Below are the code and all the weights of a small trained network. Each question names an input and a target symbol and asks about switching units off, where a switched-off unit gives its printed mean instead of its output.

import numpy as np


def w(rows, s, z=0):
    codes = np.array(rows[::2]) - 128.0
    scale = np.full(codes.shape[1], s)
    scale[-1] = z or s
    return codes * scale


def norm(h):
    return h / np.sqrt((h * h).mean(-1, keepdims=True) + 1e-5)


def f(y):
    return np.maximum(y, 0)


def softmax(a):
    e = np.exp(a - a.max(-1, keepdims=True))
    return e / e.sum(-1, keepdims=True)


def log_softmax(a):
    a = a - a.max(-1, keepdims=True)
    return a - np.log(np.exp(a).sum(-1, keepdims=True))


def net(x, mask):
    ids = ['γμξπστψ'.index(c) for c in x.split()]
    T = len(ids)
    res = E[ids] + P[:T]
    r = norm(res)
    for j in range(2):
        rows = slice(2 * j, 2 * j + 2)
        q, k, v = (r @ M[0][rows].T for M in (Q, K, V))
        z = softmax(np.where(np.tri(T) > 0, q @ k.T / 2**0.5, -1e9)) @ v
        o = O[0][rows]
        res = res + np.where(mask[j], z, o[:, -1]) @ o[:, :-1]
    y = f(norm(res) @ A[0][:, :-1].T + A[0][:, -1])
    res = res + np.where(mask[2:26], y, B[0][:, -1]) @ B[0][:, :-1]
    return log_softmax(norm(res)[-1] @ U[:, :-1].T + U[:, -1])


Q, K, V, O, A, B = {}, {}, {}, {}, {}, {}
E = w([
[164,179,107,133],'γ',
[143,168,133,169],'μ',
[124,179,122,170],'ξ',
[130,182,83,132],'π',
[105,180,97,160],'σ',
[66,2,136,128],'τ',
[152,104,130,149],'ψ',
],0.0065)
P = w([
[139,126,167,123],'0',
[208,104,119,194],'1',
[153,105,145,131],'2',
[115,154,222,71],'3',
[103,120,161,97],'4',
[197,78,74,233],'5',
[116,94,154,119],'6',
[65,147,252,21],'7',
[100,84,152,105],'8',
[175,124,113,224],'9',
[121,97,155,111],'10',
],0.0046)
Q[0] = w([
[47,123,234,2],'h1',
[118,225,189,115],'h1',
[72,144,235,25],'h2',
[123,36,127,89],'h2',
],0.0097)
K[0] = w([
[234,101,44,254],'h1',
[68,92,30,146],'h1',
[194,89,27,237],'h2',
[170,218,159,173],'h2',
],0.0083)
V[0] = w([
[128,140,254,185],'h1',
[149,87,172,141],'h1',
[195,95,59,13],'h2',
[23,47,61,195],'h2',
],0.0077)
O[0] = w([
[82,139,100,25,168],'h1',
[100,1,63,64,96],'h1',
[137,32,166,176,84],'h2',
[151,127,35,174,2],'h2',
],0.0067,0.0061)
A[0] = w([
[137,88,193,94,175],'n1',
[192,135,115,85,138],'n2',
[143,155,152,98,192],'n3',
[195,119,111,99,198],'n4',
[45,92,180,135,59],'n5',
[180,161,113,140,140],'n6',
[191,126,201,253,137],'n7',
[96,39,141,180,208],'n8',
[83,201,194,135,43],'n9',
[172,187,123,80,206],'n10',
[125,149,124,93,152],'n11',
[156,71,79,168,100],'n12',
[154,60,33,150,167],'n13',
[22,64,114,189,254],'n14',
[116,191,109,150,199],'n15',
[173,109,178,91,215],'n16',
[57,118,110,41,164],'n17',
[108,162,54,161,201],'n18',
[143,84,64,99,158],'n19',
[75,17,103,92,60],'n20',
[98,11,128,84,96],'n21',
[139,154,115,193,214],'n22',
[128,94,114,110,113],'n23',
[179,165,148,218,137],'n24',
],0.0062,0.0021)
B[0] = w([
[80,114,87,248,195],'n1',
[102,97,87,159,154],'n2',
[98,92,103,146,224],'n3',
[55,102,126,184,148],'n4',
[152,77,115,196,152],'n5',
[105,97,82,191,158],'n6',
[192,139,123,20,185],'n7',
[181,114,72,67,136],'n8',
[129,93,115,108,253],'n9',
[83,96,125,163,248],'n10',
[117,109,141,150,180],'n11',
[138,74,139,81,132],'n12',
[85,5,148,96,139],'n13',
[72,96,26,114,139],'n14',
[140,75,109,173,207],'n15',
[76,118,88,148,207],'n16',
[253,106,139,111,196],'n17',
[113,46,153,200,159],'n18',
[144,29,159,134,140],'n19',
[191,43,43,196,141],'n20',
[163,114,66,162,143],'n21',
[188,86,112,151,164],'n22',
[144,81,106,135,132],'n23',
[226,127,71,108,175],'n24',
],0.0044,0.0053)
U = w([
[78,176,110,91,117],'γ',
[97,97,252,149,160],'μ',
[97,144,135,68,121],'ξ',
[223,151,168,184,200],'π',
[112,202,68,201,131],'σ',
[149,62,78,126,102],'τ',
[150,79,119,120,4],'ψ',
],0.012,0.0039)

Each question gives the input, a string of symbols that net reads in full, and the target symbol t.
The units are the heads (2 rows each of Q, K, V and O) and the neurons (one row each of A and B). Each row of codes is followed by its name. A weight is (code - 128) times the scale printed after its matrix; where a second scale follows, it is the last column's (O, A, B and U).
mask holds one flag per unit, heads first, then neurons. A switched-off unit (its flag False) gives its mean, the last column of its rows in O or B, instead of its output. The means were averaged over made-up inputs and are rounded, as every weight is.
A unit's drop is (log p(t) with every unit on - log p(t) with that unit switched off) / (log p(t) with every unit on - log p(t) with every unit switched off).
The circuit of an input: a set's keep is (log p(t) with only the set's units on - log p(t) with every unit switched off) / (log p(t) with every unit on - log p(t) with every unit switched off). Starting from the 12 units with the biggest drops (on a tie, the unit counted first), units are removed one at a time, each time the one whose removal leaves the highest keep (on an exact tie, the one counted first), for as long as the keep stays at least 0.8.
circuit, biggest first: the units of the circuit, biggest drop first
most important unit: the unit with the biggest drop
k most important neurons: the k neurons with the biggest drops, biggest first
heads that matter: for each layer, one digit per head in row order, 1 if its drop is at least 0.15 and else 0, layers parted by /
input γ μ ψ σ μ γ, target σ: heads that matter -> 01
input ξ ξ τ μ, target σ: heads that matter -> 01
input π π γ γ, target π: circuit, biggest first -> [h1]
input π μ τ π, target τ: circuit, biggest first -> [h2 h1]
input π ξ π μ γ γ, target ξ: heads that matter -> 11
input γ μ π ξ γ ξ, target γ: circuit, biggest first -> [h2 h1]
input γ γ τ σ γ π γ γ, target π: heads that matter -> 11
input γ γ μ γ ψ γ, target μ: heads that matter -> 01
input π π ξ μ σ ξ, target ξ: heads that matter -> 11
input π γ π γ γ π γ σ, target π: heads that matter -> 11
input γ π π ψ ξ, target π: circuit, biggest first -> [h1 n24]
input σ γ γ γ μ μ, target μ: heads that matter -> 01
input σ π ψ σ γ γ, target σ: circuit, biggest first -> [h2 h1 n7]
input π π ψ, target π: heads that matter -> 10
input γ γ ξ γ π μ π, target π: heads that matter -> 10
input σ ψ τ γ σ σ γ ξ, target σ: heads that matter -> 01
input γ μ μ ψ, target ξ: most important unit -> h2
input γ μ ξ τ, target τ: 3 most important neurons -> [n20 n17 n21]
input γ τ γ ψ τ π π ψ μ τ μ, target τ: heads that matter -> 11
input γ σ μ ψ, target σ: circuit, biggest first -> [h2 n7]
input γ π τ ξ γ σ π ψ τ ξ, target τ: circuit, biggest first -> [h1]
input σ γ γ γ γ ξ μ ξ σ π, target γ: circuit, biggest first -> [h1 h2]
input γ σ μ ξ γ ξ, target γ: circuit, biggest first -> [h2 h1]
